Each row is followed by its class.
9 -2 -3 3 5 16 -7 -5 -12 8 -10 -25 -7 16 -19 -2 -20 16 4 -20 13 5 -6 -13
 8 -5 -14 0 19 8 10 3 5 -21 5 3 9 -7 -2 -4 8 -2 -1 15 13 3 1 8 16 2 -2
 10 -6 -11 : <71>
-12 6 1 -7 19 15 -11 13 8 0 -3 -33 -10 3 11 5 0 -6 -3 -2 12 11 0 -21 8
 -15 -20 3 3 3 7 -3 2 -22 4 -4 2 3 -4 1 8 -4 -11 6 4 1 -3 19 -3 -8 6 -11
 0 11 : <71>
16 -4 -2 7 0 7 -5 0 2 -4 1 -6 -5 5 -5 1 1 9 2 -11 4 6 -5 -10 -12 -7 -5
 -3 12 7 12 -4 -1 -8 9 4 3 8 -3 -3 6 2 0 9 0 3 -5 4 11 -4 3 2 -7 -11 : <70>
35 11 -11 26 -27 -4 14 -31 -24 -16 0 20 8 2 -58 -20 -14 49 22 -27 6 4 -6
 28 8 30 18 -21 31 14 24 -7 -8 34 -15 21 7 -13 -3 -7 -6 11 51 6 2 6 -1
 -11 39 22 -16 29 -4 -69 : <69>
-14 -9 -2 -2 0 0 -4 -7 -5 -5 -3 -7 4 8 -4 -5 -7 9 3 -10 1 3 -1 -6 2 -7
 -4 -7 0 0 10 0 -3 -5 -2 5 5 -5 5 0 2 -2 -7 3 4 4 1 10 4 -3 4 8 -3 -10 : <72>
38 4 -7 26 -10 24 -8 -29 -19 -19 -2 -25 -6 2 -76 -22 -12 57 26 -45 27 28
 -28 -7 14 8 -8 -21 43 27 59 -8 -3 3 -9 32 18 -13 -9 -7 5 10 47 25 23 26
 -1 7 57 18 -16 18 -10 -74 : <69>
2 -3 1 -13 10 12 -12 4 1 9 -2 -33 -17 0 -5 11 1 5 -7 -13 5 7 -11 -20 -2
 -22 -13 2 6 8 9 -9 4 -10 7 6 4 -4 -11 0 11 -6 6 15 11 7 -3 10 6 1 -3 -4
 5 2 : <71>
-31 10 3 -4 34 -6 16 10 13 22 -10 0 8 6 53 9 8 -39 -10 13 -6 1 23 11 -10
 -6 8 15 -27 -13 -31 16 12 -14 24 -25 1 -9 15 2 1 2 -17 -20 -3 -18 -2 0
 -32 -14 27 -21 -20 49 : <69>
0 -2 2 2 4 5 -2 0 0 2 -5 -6 3 18 6 -5 -1 -7 7 -10 9 1 3 -6 -2 -7 -11 -4
 2 -3 5 4 -1 -9 2 2 3 -6 -4 0 3 -6 -6 13 2 -32 -12 12 1 1 4 -8 3 -1 : <70>
9 0 -6 -3 -25 -2 -4 -6 -8 -15 4 -1 -6 -11 -29 3 -1 15 8 -5 -9 -3 -14 -9
 4 15 1 -7 4 4 12 -11 1 3 3 5 -3 21 -14 1 0 18 16 5 4 6 3 -5 4 7 -20 11
 19 -35 : <69>
-14 1 0 13 25 18 -7 -1 6 9 -1 -30 -4 16 14 -4 4 5 2 -19 19 14 12 -13 -1
 -28 -11 8 8 2 5 16 -1 -21 10 -5 6 -21 10 4 -14 -2 -8 -1 0 1 -5 12 3 -9
 25 -14 -17 8 : <71>
15 -7 -7 -15 11 34 -17 2 -4 -3 0 -45 -13 4 -18 7 3 19 8 -18 21 18 -8 -42
 9 -11 -21 -6 24 14 28 -7 8 -24 2 19 11 -6 -12 11 13 -1 -13 20 24 13 0
 18 16 -1 -5 -7 6 -16 : <71>
2 -10 -13 24 22 47 -18 22 -3 -5 -13 -72 -20 20 -21 -3 2 29 18 -44 42 25
 -16 -44 7 -28 -25 -9 29 15 37 2 3 -37 4 32 28 -18 -1 -2 31 -6 -9 27 31
 13 -6 32 41 7 14 -5 -18 -26 : <70>
10 -11 -9 7 9 22 -13 7 2 -14 -6 -39 -6 0 -1 6 -2 6 -2 -15 18 9 6 -28 7
 -15 -8 -1 31 9 7 2 0 -28 7 11 8 -14 -1 -4 16 -7 -22 10 18 7 1 8 13 -8 3
 -11 1 -4 : <72>
2 -4 4 -6 4 6 1 9 1 11 -5 -10 -8 -5 -8 2 0 5 5 -7 -2 7 -4 -19 6 0 -3 -6
 -8 18 12 -9 -1 -3 -4 9 2 10 0 -4 9 -4 -1 10 7 -5 -1 -7 -1 5 -7 -5 4 -6 : <72>
-4 -2 -1 3 22 26 -9 3 2 5 -8 -51 -3 10 9 11 3 3 5 -23 24 8 1 -27 3 -18
 -18 3 10 4 10 5 5 -24 6 6 13 -12 2 -3 19 -16 -13 8 1 9 -3 24 7 -2 5 -14
 -12 3 : <72>
4 0 -7 -13 -11 -10 1 5 -4 0 6 26 4 -2 -1 4 7 -6 -3 13 -10 -10 -1 -2 -6 4
 4 -4 -4 2 -12 -2 -2 12 -4 -6 -7 11 -9 3 -3 0 1 0 -3 -2 -5 -3 -5 0 -7 5
 25 -7 : <72>
-9 -4 -6 -16 6 7 -8 1 8 3 -2 -25 -5 1 1 0 -5 1 1 -9 3 -1 -3 -12 -2 -11
 -12 -1 2 -6 14 -1 -1 -8 1 -9 8 -11 -6 1 6 -23 -22 -6 3 3 3 12 1 -2 2 -5
 3 10 : <71>
3 -4 -6 -2 11 13 -2 -3 2 -2 1 -20 -7 4 5 -5 3 -2 3 -10 4 3 4 -11 -3 -11
 22 2 11 1 5 2 3 -9 1 9 9 -6 -2 8 8 -6 -1 2 8 0 -6 6 3 -2 5 -2 -4 3 : <70>
-25 -13 25 -49 1 -13 -4 38 8 11 19 9 -11 -22 60 28 7 -61 -24 41 -17 -21
 12 -28 1 -11 -11 12 -46 -14 -29 -3 9 -20 8 -26 -28 34 -3 11 3 -9 -44 -9
 -3 -5 17 -1 -53 -25 -14 -17 21 75 : <69>
9 -10 4 -6 -6 9 -9 -4 -4 -9 5 -16 -10 -3 -13 6 -1 7 -10 -8 6 7 -11 -29 9
 5 -18 -8 5 5 17 -7 6 -9 -7 15 -1 11 -3 7 7 -5 -6 12 11 2 -7 8 -1 -3 -22
 1 14 -5 : <71>
12 -5 0 -7 -9 9 -13 0 -3 -11 2 -9 -12 -14 -15 5 16 10 1 0 3 -4 -12 -28 7
 6 -16 -4 -5 6 15 -9 1 -3 -7 11 -6 15 -10 -3 7 -8 -2 13 6 7 -1 6 4 5 -16
 5 16 -4 : <71>
